Look-ups in named tables: a row name and a column name give one cell, copied from the table.

pupo =
|  | teluzof | fike | laserot | fam | zenogum |
|---|---|---|---|---|---|
| tudiza | 7527 | 2383 | 1331 | 5323 | 7025 |
| birudip | 5044 | 4877 | 7296 | 9530 | 8852 |
| zes | 2567 | 8627 | 9547 | 9532 | 4200 |
| raz | 6959 | 1441 | 922 | 3393 | 8147 |

teluzof of tudiza is 7527
zenogum of raz is 8147
zenogum of zes is 4200
fike of birudip is 4877
teluzof of birudip is 5044
laserot of raz is 922
fike of zes is 8627
zenogum of tudiza is 7025
laserot of tudiza is 1331
teluzof of raz is 6959
fam of zes is 9532

zes.tsv
	zod	diruko	satev	gumeb	kog	guram	boniro	fosobu
repaf	-1391	-1052	-2261	8027	-885	-2344	-4381	1887
sidatim	-1787	-1398	-1730	5875	-1011	-2412	-4256	1405
kesalis	-1549	-1249	-2185	7220	-957	-2412	-4131	1525
tul	-1470	-755	-1730	9103	-778	-2222	-5504	2852
feda	-1391	-805	-1957	9103	-814	-2249	-5005	2490
riri	-1470	-1151	-2261	7489	-921	-2385	-4256	1767
zug	-1866	-1398	-1578	5606	-1011	-2371	-4506	1405
ridovev	-1629	-706	-1427	9103	-760	-2222	-6003	3094
mil	-1985	-1398	-1351	5336	-1029	-2358	-4630	1525
tirodov	-1708	-1348	-1957	6144	-993	-2425	-4131	1405
bef	-2064	-1398	-1047	5336	-1011	-2317	-5005	1646
vizel	-1391	-904	-2185	8565	-867	-2290	-4630	2249
paf	-1629	-1348	-2109	6682	-975	-2425	-4131	1405
sab	-1827	-755	-1047	8834	-760	-2222	-6377	3335

fosobu of sab = 3335
diruko of sidatim = -1398
fosobu of paf = 1405
boniro of mil = -4630
boniro of ridovev = -6003
diruko of riri = -1151
kog of sidatim = -1011
boniro of bef = -5005
zod of vizel = -1391
fosobu of ridovev = 3094
gumeb of vizel = 8565
kog of repaf = -885
guram of tirodov = -2425
zod of kesalis = -1549
fosobu of sidatim = 1405
guram of sidatim = -2412
boniro of zug = -4506
satev of feda = -1957
fosobu of tirodov = 1405
Row with the largest diruko: ridovev

lebaga =
columns: simo, sezele, gusikon, sogo, zigeme, bib, bip, zag, nis
sakedak: [-23, 25, -29, -93, -43, -13, -49, 53, -35]
ris: [-36, -17, -29, 37, -6, -81, -58, -13, -34]
vad: [-48, -5, -14, -89, -36, -52, -49, 64, -36]

vad, bip: -49
sakedak, bip: -49
sakedak, sezele: 25
sakedak, zigeme: -43
sakedak, bib: -13
vad, simo: -48
vad, gusikon: -14
Which row has the largest gusikon? vad

vitobem =
         sesum  labipir  batul  rumab  kos  datik  der  napak  nus
vum        2.9      4.5    2.1    6.4  5.7    5.3  8.2    4.2  4.3
baf        4.3      3.5    3.2    5.2  2.8    5.5  7.2    5.0  4.1
vadot      6.0      4.3    3.5    6.2  4.7    7.2  6.6    5.6  3.9
paf        5.7      5.3    3.8    4.3  6.1    4.8  3.2    9.0  4.1
nov        6.1      6.1    4.0    3.9  5.9    6.3  1.7    7.3  3.8
sanuk      4.2      4.2    3.3    6.4  3.4    6.0  7.0    5.3  4.8
lof        2.8      4.1    1.8    5.5  4.1    6.4  6.0    4.4  4.8
val        4.2      4.5    2.3    7.0  4.3    7.2  7.8    5.7  4.4
fafigef    4.6      4.3    2.7    5.8  4.2    7.3  7.1    5.4  3.4
dofa       5.4      4.0    2.7    5.6  4.0    6.8  8.6    4.3  3.4
nuduzan    5.0      3.7    2.3    5.0  4.5    6.0  6.9    4.6  4.8

What is the nus of nov in vitobem? 3.8
What is the napak of vadot in vitobem? 5.6
What is the sesum of lof in vitobem? 2.8
What is the batul of baf in vitobem? 3.2
What is the labipir of lof in vitobem? 4.1
What is the napak of dofa in vitobem? 4.3
What is the batul of sanuk in vitobem? 3.3
What is the datik of nov in vitobem? 6.3
What is the kos of dofa in vitobem? 4.0
What is the datik of fafigef in vitobem? 7.3
What is the sesum of val in vitobem? 4.2
What is the labipir of nov in vitobem? 6.1
What is the rumab of lof in vitobem? 5.5
What is the labipir of sanuk in vitobem? 4.2
What is the kos of baf in vitobem? 2.8
What is the der of vadot in vitobem? 6.6
What is the rumab of baf in vitobem? 5.2
What is the rumab of fafigef in vitobem? 5.8
What is the napak of paf in vitobem? 9.0

kug:
|  | pir | sali | kufet |
|---|---|---|---|
| dareti | 42228 | 57929 | 46158 |
| medo | 57036 | 33383 | 54368 |
| dar | 44460 | 39704 | 49165 |
| noz | 51589 | 50480 | 44953 |
| pepebu | 56321 | 42015 | 59389 |
| nire | 67641 | 16079 | 49917 |
| pedu | 53582 | 81890 | 51529 |
| nas | 62178 | 84318 | 46272 |
| vit | 42656 | 78823 | 45786 |
| zifafe | 47587 | 40510 | 47770 |
| feg | 48601 | 39658 | 58724 |

kufet of medo = 54368
kufet of noz = 44953
sali of dareti = 57929
pir of nire = 67641
pir of nas = 62178
sali of dar = 39704
kufet of pedu = 51529
kufet of nire = 49917
sali of nire = 16079
sali of noz = 50480
Which row has the largest kufet? pepebu

sog =
,pozusit,lolun,finiri,tid,sesokul
vev,33,74,144,31,164
mitukif,74,189,64,155,65
muk,104,58,199,91,204
mot,29,79,89,88,86
biv,116,124,29,127,44
romut,183,75,113,101,101
nobutar,99,113,183,118,183
pusofiv,8,115,161,100,171
pumoda,248,85,163,99,156
vizi,110,147,59,142,54

pozusit of nobutar = 99
sesokul of nobutar = 183
lolun of biv = 124
lolun of vizi = 147
lolun of vev = 74
finiri of muk = 199
lolun of pumoda = 85
tid of mot = 88
pozusit of mot = 29
tid of mitukif = 155
finiri of mitukif = 64
pozusit of mitukif = 74
lolun of nobutar = 113
Row with the largest pozusit: pumoda

vev:
         nitole  vasume    nur   dero    fer   rezi    sib   tama    mes
nade      49.64   64.99  59.03  34.37  29.07  47.31  47.89  54.05  33.69
bonulu    59.22   22.70  55.27  47.43  52.33  42.12  59.15  62.02  33.28
mosuden   55.52   51.37  59.05  56.79  55.85  74.15  48.52  58.48  61.05
kote      55.65   68.74  50.69  66.92  59.24  71.86  48.07  48.64  82.35

bonulu, vasume: 22.70
mosuden, vasume: 51.37
kote, vasume: 68.74
nade, fer: 29.07
nade, rezi: 47.31
mosuden, fer: 55.85
nade, vasume: 64.99
mosuden, sib: 48.52
bonulu, nur: 55.27

popus.tsv
	noniz	vabil	movulu	goranop	gonup	merupin
gisudup	-1687	-2204	6369	513	-4205	-5075
zul	-368	-3215	-2758	-3010	-3700	-3561
nisos	661	-1288	-1032	-3987	-1226	-2533
dar	-2626	1764	2796	-1155	3467	-251
fidetu	-3440	1730	1619	-926	3627	14
dom	1044	-1726	7122	-4858	1360	-4258

fidetu, noniz -> -3440
gisudup, noniz -> -1687
gisudup, gonup -> -4205
gisudup, goranop -> 513
nisos, goranop -> -3987
nisos, vabil -> -1288
dar, noniz -> -2626
fidetu, vabil -> 1730
zul, vabil -> -3215
nisos, merupin -> -2533
fidetu, goranop -> -926
Which row has the largest vabil? dar

